Here is a tiny trained network, its code and every weight. The questions are about switching its units off for an input and a class, where a switched-off unit gives its printed mean instead of its output.

import numpy as np


def w(rows, s, z=0):
    codes = np.array(rows[::2]) - 128.0
    scale = np.full(codes.shape[1], s)
    scale[-1] = z or s
    return codes * scale


def norm(h):
    return h / np.sqrt((h * h).mean(-1, keepdims=True) + 1e-5)


def f(y):
    return y / 2 * (1 + np.tanh(0.7978845608 * (y + 0.044715 * y**3)))


def log_softmax(a):
    a = a - a.max(-1, keepdims=True)
    return a - np.log(np.exp(a).sum(-1, keepdims=True))


def net(x, mask):
    res = np.array(x, float).reshape(1, 4) / 4 @ E
    u = 0
    for l in range(4):
        y = f(norm(res) @ A[l][:, :-1].T + A[l][:, -1])
        res = res + np.where(mask[u : u + 5], y, B[l][:, -1]) @ B[l][:, :-1]
        u += 5
    return log_softmax(norm(res)[-1] @ U[:, :-1].T + U[:, -1])


A, B = {}, {}
E = w([
[131,148,145,21,49,99],'x0',
[118,3,102,140,88,189],'x1',
[169,82,1,135,86,93],'x2',
[130,127,127,128,127,127],'x3',
],0.0075)
A[0] = w([
[174,134,98,135,144,78,146],'0.n1',
[126,98,193,206,166,102,57],'0.n2',
[121,70,72,254,179,54,136],'0.n3',
[163,132,86,72,126,118,2],'0.n4',
[156,88,124,197,141,186,176],'0.n5',
],0.0096,0.0038)
B[0] = w([
[122,128,114,2,148,29,166],'0.n1',
[20,134,132,148,55,66,167],'0.n2',
[176,157,151,81,192,170,255],'0.n3',
[58,185,87,89,83,88,136],'0.n4',
[85,39,118,42,100,21,220],'0.n5',
],0.0071,0.0059)
A[1] = w([
[105,121,145,109,124,135,123],'1.n1',
[7,36,105,83,107,243,144],'1.n2',
[165,167,98,242,178,88,14],'1.n3',
[7,203,203,201,108,41,201],'1.n4',
[61,95,170,109,96,254,4],'1.n5',
],0.0074,0.002)
B[1] = w([
[137,192,210,105,196,106,145],'1.n1',
[178,55,189,120,8,170,248],'1.n2',
[161,35,120,121,201,191,125],'1.n3',
[9,95,42,158,152,227,255],'1.n4',
[255,146,242,74,88,81,168],'1.n5',
],0.0064,0.0052)
A[2] = w([
[75,41,216,195,92,162,114],'2.n1',
[113,157,197,53,210,116,22],'2.n2',
[181,46,71,152,90,59,70],'2.n3',
[254,172,238,57,153,127,129],'2.n4',
[15,210,232,89,146,154,3],'2.n5',
],0.007,0.0037)
B[2] = w([
[70,156,187,39,184,97,254],'2.n1',
[199,27,69,184,84,140,164],'2.n2',
[48,141,158,254,77,157,201],'2.n3',
[237,127,163,171,211,178,227],'2.n4',
[141,110,74,249,7,93,235],'2.n5',
],0.0068,0.0035)
A[3] = w([
[157,118,148,132,117,101,1],'3.n1',
[210,8,82,133,30,167,191],'3.n2',
[86,129,164,120,63,202,117],'3.n3',
[132,156,129,137,2,163,96],'3.n4',
[207,159,101,217,159,123,152],'3.n5',
],0.0094,0.0026)
B[3] = w([
[180,147,95,158,89,110,119],'3.n1',
[57,224,109,193,195,147,254],'3.n2',
[234,88,67,100,192,88,190],'3.n3',
[227,133,109,175,57,147,198],'3.n4',
[140,1,42,113,133,126,150],'3.n5',
],0.0091,0.0074)
U = w([
[14,117,100,196,192,136,236],'0',
[198,167,73,233,31,154,159],'1',
[68,19,219,93,110,135,72],'2',
[247,139,252,142,117,165,49],'3',
[205,81,64,62,219,60,2],'4',
[119,222,113,52,61,48,140],'5',
],0.013,0.003)

Each question gives the input, the list of numbers given to net, and the class t.
The units are the neurons (one row each of A and B). Each row of codes is followed by its name. A weight is (code - 128) times the scale printed after its matrix; where a second scale follows, it is the last column's (A, B and U).
mask holds one flag per neuron, layer by layer. A switched-off neuron (its flag False) gives its mean, the last column of its row in B, instead of its output. The means were averaged over made-up inputs and are rounded, as every weight is.
A unit's drop is (log p(t) with every unit on - log p(t) with that unit switched off) / (log p(t) with every unit on - log p(t) with every unit switched off).
The circuit of an input: a set's keep is (log p(t) with only the set's units on - log p(t) with every unit switched off) / (log p(t) with every unit on - log p(t) with every unit switched off). Starting from the 12 units with the biggest drops (on a tie, the unit counted first), units are removed one at a time, each time the one whose removal leaves the highest keep (on an exact tie, the one counted first), for as long as the keep stays at least 0.8.
circuit, biggest first: the units of the circuit, biggest drop first
unit that matters most: the unit with the biggest drop
k most important neurons: the k neurons with the biggest drops, biggest first
k most important neurons of layer l: the k neurons of layer l with the biggest drops, biggest first
drop when u is switched off: that unit's drop, to one decimal
input [2,7,-6,0], class 3: unit that matters most	1.n5
input [6,8,1,-2], class 1: circuit, biggest first	(0.n3, 3.n4)
input [4,1,0,3], class 3: 4 most important neurons of layer 0	(0.n5, 0.n1, 0.n2, 0.n3)
input [3,-6,0,-3], class 1: 4 most important neurons	(2.n5, 0.n3, 0.n5, 2.n1)
input [1,-1,5,-3], class 5: 3 most important neurons	(0.n4, 3.n3, 1.n5)
input [7,1,2,2], class 1: 2 most important neurons	(3.n4, 2.n1)
input [-4,1,7,3], class 0: 2 most important neurons	(2.n1, 2.n3)
input [0,-5,-6,-1], class 0: 3 most important neurons	(1.n4, 0.n3, 1.n2)
input [1,-1,7,8], class 5: 2 most important neurons of layer 0	(0.n1, 0.n4)
input [-1,-3,7,-7], class 4: 2 most important neurons	(0.n3, 1.n4)
input [-7,8,-2,-4], class 2: 2 most important neurons	(0.n5, 2.n1)
input [1,-3,0,-6], class 1: 3 most important neurons	(0.n5, 0.n3, 0.n2)
input [2,8,-4,1], class 3: 3 most important neurons	(1.n5, 1.n4, 1.n2)
input [-4,-1,3,-7], class 4: circuit, biggest first	(0.n3)
input [1,0,-3,-3], class 1: 2 most important neurons	(2.n5, 0.n5)
input [8,2,4,7], class 1: 2 most important neurons of layer 0	(0.n5, 0.n3)
input [1,3,0,3], class 3: 2 most important neurons of layer 1	(1.n4, 1.n2)
input [-8,0,5,6], class 4: 2 most important neurons	(0.n3, 1.n2)
input [-6,8,-7,-1], class 2: 2 most important neurons	(0.n5, 0.n2)
input [-1,1,5,3], class 0: unit that matters most	2.n1
input [0,1,8,4], class 0: 2 most important neurons of layer 2	(2.n3, 2.n1)
input [4,-5,-5,5], class 1: drop when 2.n5 is switched off	0.2
input [6,3,3,-4], class 1: drop when 3.n4 is switched off	0.3
input [-1,5,8,-8], class 0: drop when 0.n3 is switched off	0.1
